Here is a tiny trained network, its code and every weight. The questions are about switching its units off for an input and a target symbol, where a switched-off unit gives its printed mean instead of its output.

import numpy as np


def w(rows, s, z=0):
    codes = np.array(rows[::2]) - 128.0
    scale = np.full(codes.shape[1], s)
    scale[-1] = z or s
    return codes * scale


def f(y):
    return np.maximum(y, 0)


def softmax(a):
    e = np.exp(a - a.max(-1, keepdims=True))
    return e / e.sum(-1, keepdims=True)


def log_softmax(a):
    a = a - a.max(-1, keepdims=True)
    return a - np.log(np.exp(a).sum(-1, keepdims=True))


def net(x, mask):
    ids = ['αγδεζηθμξστψω'.index(c) for c in x.split()]
    T = len(ids)
    res = E[ids] + P[:T]
    u = 0
    for l in range(2):
        r = res
        for j in range(3):
            rows = slice(3 * j, 3 * j + 3)
            q, k, v = (r @ M[l][rows].T for M in (Q, K, V))
            z = softmax(np.where(np.tri(T) > 0, q @ k.T / 3**0.5, -1e9)) @ v
            o = O[l][rows]
            res = res + np.where(mask[u + j], z, o[:, -1]) @ o[:, :-1]
        u += 3
        y = f(res @ A[l][:, :-1].T + A[l][:, -1])
        res = res + np.where(mask[u : u + 4], y, B[l][:, -1]) @ B[l][:, :-1]
        u += 4
    return log_softmax(res[-1] @ U[:, :-1].T + U[:, -1])


Q, K, V, O, A, B = {}, {}, {}, {}, {}, {}
E = w([
[123,215,150,45,98],'α',
[74,101,132,238,155],'γ',
[110,36,229,129,159],'δ',
[79,110,250,127,68],'ε',
[215,173,192,84,129],'ζ',
[68,139,84,184,224],'η',
[163,126,134,96,215],'θ',
[245,213,210,233,181],'μ',
[94,199,23,255,101],'ξ',
[210,22,97,87,123],'σ',
[68,178,156,234,20],'τ',
[74,78,132,81,172],'ψ',
[162,208,111,132,138],'ω',
],0.017)
P = w([
[60,168,193,171,216],'0',
[71,167,185,157,219],'1',
[89,160,166,153,218],'2',
[103,153,141,158,216],'3',
[106,151,127,155,218],'4',
[122,147,112,154,218],'5',
[131,141,104,155,221],'6',
[136,137,87,151,228],'7',
[146,138,74,152,234],'8',
[150,138,65,150,234],'9',
[158,133,59,152,246],'10',
[159,136,50,151,248],'11',
[168,136,42,151,254],'12',
],0.0043)
Q[0] = w([
[138,206,145,128,12],'L0H0',
[93,246,206,172,210],'L0H0',
[129,147,56,209,94],'L0H0',
[130,159,114,156,133],'L0H1',
[140,245,209,194,166],'L0H1',
[139,44,134,131,9],'L0H1',
[142,51,150,180,239],'L0H2',
[97,109,128,250,118],'L0H2',
[12,87,149,63,57],'L0H2',
],0.011)
K[0] = w([
[141,187,123,115,32],'L0H0',
[94,172,205,105,188],'L0H0',
[122,206,108,244,163],'L0H0',
[139,164,89,228,163],'L0H1',
[180,194,203,188,126],'L0H1',
[114,77,117,101,32],'L0H1',
[156,56,159,185,219],'L0H2',
[86,132,143,235,140],'L0H2',
[29,74,127,80,74],'L0H2',
],0.011)
V[0] = w([
[59,150,143,71,146],'L0H0',
[196,117,156,155,136],'L0H0',
[171,11,111,47,192],'L0H0',
[163,110,148,108,63],'L0H1',
[209,165,142,153,144],'L0H1',
[96,171,105,142,175],'L0H1',
[2,60,130,67,85],'L0H2',
[103,217,157,23,43],'L0H2',
[160,60,130,203,196],'L0H2',
],0.0068)
O[0] = w([
[154,16,165,150,91,121],'L0H0',
[148,115,99,39,130,149],'L0H0',
[61,106,208,65,77,80],'L0H0',
[156,139,49,170,63,70],'L0H1',
[1,133,221,163,106,212],'L0H1',
[66,160,57,159,132,183],'L0H1',
[133,51,13,147,196,1],'L0H2',
[167,93,42,106,28,40],'L0H2',
[47,158,195,124,168,205],'L0H2',
],0.0037,0.0065)
A[0] = w([
[104,79,72,33,117,178],'L0N0',
[134,132,225,199,98,60],'L0N1',
[49,224,82,126,118,1],'L0N2',
[254,86,168,128,192,215],'L0N3',
],0.0081,0.0051)
B[0] = w([
[92,142,107,100,6,171],'L0N0',
[127,147,170,142,57,254],'L0N1',
[73,66,113,88,103,230],'L0N2',
[128,156,197,51,168,230],'L0N3',
],0.012,0.0059)
Q[1] = w([
[137,157,104,158,172],'L1H0',
[166,100,158,145,141],'L1H0',
[204,140,121,146,82],'L1H0',
[139,102,144,134,170],'L1H1',
[117,166,155,189,140],'L1H1',
[148,92,145,141,82],'L1H1',
[49,142,139,138,78],'L1H2',
[196,148,174,10,123],'L1H2',
[112,72,135,133,133],'L1H2',
],0.013)
K[1] = w([
[38,109,114,96,153],'L1H0',
[126,39,179,114,164],'L1H0',
[167,105,105,110,73],'L1H0',
[85,75,164,72,174],'L1H1',
[96,195,164,177,129],'L1H1',
[135,120,188,118,59],'L1H1',
[33,107,176,160,52],'L1H2',
[246,192,162,108,103],'L1H2',
[91,73,166,167,179],'L1H2',
],0.012)
V[1] = w([
[121,250,141,95,112],'L1H0',
[87,143,106,161,110],'L1H0',
[100,139,57,80,172],'L1H0',
[106,166,185,79,59],'L1H1',
[134,188,148,40,164],'L1H1',
[59,169,117,119,87],'L1H1',
[254,124,46,130,220],'L1H2',
[31,141,173,164,79],'L1H2',
[50,214,190,162,96],'L1H2',
],0.0073)
O[1] = w([
[180,184,168,143,92,195],'L1H0',
[234,85,150,112,136,132],'L1H0',
[191,38,68,95,160,81],'L1H0',
[182,83,112,41,130,199],'L1H1',
[105,94,78,136,219,163],'L1H1',
[179,95,45,143,132,160],'L1H1',
[22,181,109,126,120,14],'L1H2',
[191,3,109,183,115,207],'L1H2',
[151,57,112,143,173,250],'L1H2',
],0.006,0.021)
A[1] = w([
[95,150,159,159,114,254],'L1N0',
[104,88,221,154,88,144],'L1N1',
[141,123,191,80,150,81],'L1N2',
[149,112,79,254,91,109],'L1N3',
],0.0088,0.0091)
B[1] = w([
[178,196,143,255,138,173],'L1N0',
[97,126,118,162,6,249],'L1N1',
[26,166,115,7,148,213],'L1N2',
[17,180,108,70,128,217],'L1N3',
],0.0087,0.014)
U = w([
[222,193,109,183,191,245],'α',
[118,72,138,196,243,127],'γ',
[1,118,180,110,113,17],'δ',
[143,5,84,119,170,157],'ε',
[193,184,28,75,77,134],'ζ',
[63,134,48,120,130,187],'η',
[146,153,164,141,149,116],'θ',
[83,124,80,31,103,58],'μ',
[124,236,136,87,103,121],'ξ',
[96,211,98,132,39,65],'σ',
[156,107,158,158,67,138],'τ',
[117,137,140,111,220,148],'ψ',
[89,150,184,232,154,81],'ω',
],0.0082,0.011)

Each question gives the input, a string of symbols that net reads in full, and the target symbol t.
The units are the heads (3 rows each of Q, K, V and O) and the neurons (one row each of A and B). Each row of codes is followed by its name. A weight is (code - 128) times the scale printed after its matrix; where a second scale follows, it is the last column's (O, A, B and U).
mask holds one flag per unit, layer by layer, with each layer's heads first. A switched-off unit (its flag False) gives its mean, the last column of its rows in O or B, instead of its output. The means were averaged over made-up inputs and are rounded, as every weight is.
A unit's drop is (log p(t) with every unit on - log p(t) with that unit switched off) / (log p(t) with every unit on - log p(t) with every unit switched off).
The circuit of an input: a set's keep is (log p(t) with only the set's units on - log p(t) with every unit switched off) / (log p(t) with every unit on - log p(t) with every unit switched off). Starting from the 12 units with the biggest drops (on a tie, the unit counted first), units are removed one at a time, each time the one whose removal leaves the highest keep (on an exact tie, the one counted first), for as long as the keep stays at least 0.8.
circuit, biggest first: the units of the circuit, biggest drop first
most important unit: the unit with the biggest drop
top k neurons: the k neurons with the biggest drops, biggest first
which heads matter: for each layer, one digit per head in row order, 1 if its drop is at least 0.15 and else 0, layers parted by /
input ω ψ ξ ω δ α ω μ ε ξ ξ, target ε: circuit, biggest first	L0N2, L0H2, L0H1, L1H2
input μ δ α ε μ μ α α μ α σ ξ ξ, target τ: circuit, biggest first	L0H2, L0H1, L1H2
input ε σ σ α η η δ τ δ γ α θ, target ψ: which heads matter	000 / 101
input ε σ ψ τ α μ τ, target ε: circuit, biggest first	L0H2, L1H1, L0N1, L1H2
input τ ψ σ τ μ γ, target τ: most important unit	L1H0
input γ μ σ α ξ, target τ: top 2 neurons	L0N2, L1N2
input ζ μ α γ α δ ω ξ ξ ψ, target τ: which heads matter	100 / 100
input ω δ ζ η μ γ η ω η, target ε: top 3 neurons	L0N1, L0N0, L1N0
input δ τ ε α ξ ζ η ψ ζ α ξ ψ τ, target σ: circuit, biggest first	L1H1, L1N3, L0N3, L0H0
input ξ ε α α ζ μ δ, target τ: top 3 neurons	L0N1, L1N1, L1N3
input μ ω ω, target ε: top 2 neurons	L0N1, L0N3
input ψ α τ ξ η δ, target δ: top 4 neurons	L0N3, L1N2, L1N1, L0N2
input δ γ δ ξ δ ε δ ξ ψ γ ψ δ μ, target τ: circuit, biggest first	L0N1, L0H2, L1N1
input θ σ γ ε μ δ ε ε, target ε: circuit, biggest first	L0H2, L0N1, L1H2
input θ δ ψ η ζ θ μ ω γ, target τ: circuit, biggest first	L0H2, L0N1, L1N1, L1H2
input ξ η α τ ω μ α, target ε: circuit, biggest first	L0H2, L1H2, L0N1
input θ δ δ μ ω ψ γ ψ δ η ω ζ, target τ: most important unit	L1H0
input α ξ α ψ, target ε: circuit, biggest first	L1H0, L0H2
input ψ ε μ σ ξ α γ ε τ ε ζ ε ζ, target ε: circuit, biggest first	L1H2, L0H2, L0N1
input δ μ ω, target τ: circuit, biggest first	L0H2, L1H2, L0N1, L1N1
input ζ ξ γ ξ ψ δ μ δ ω γ, target ε: top 4 neurons	L0N1, L0N0, L0N3, L1N0
input γ δ ω η τ τ ω γ ξ ξ γ, target ω: which heads matter	001 / 011
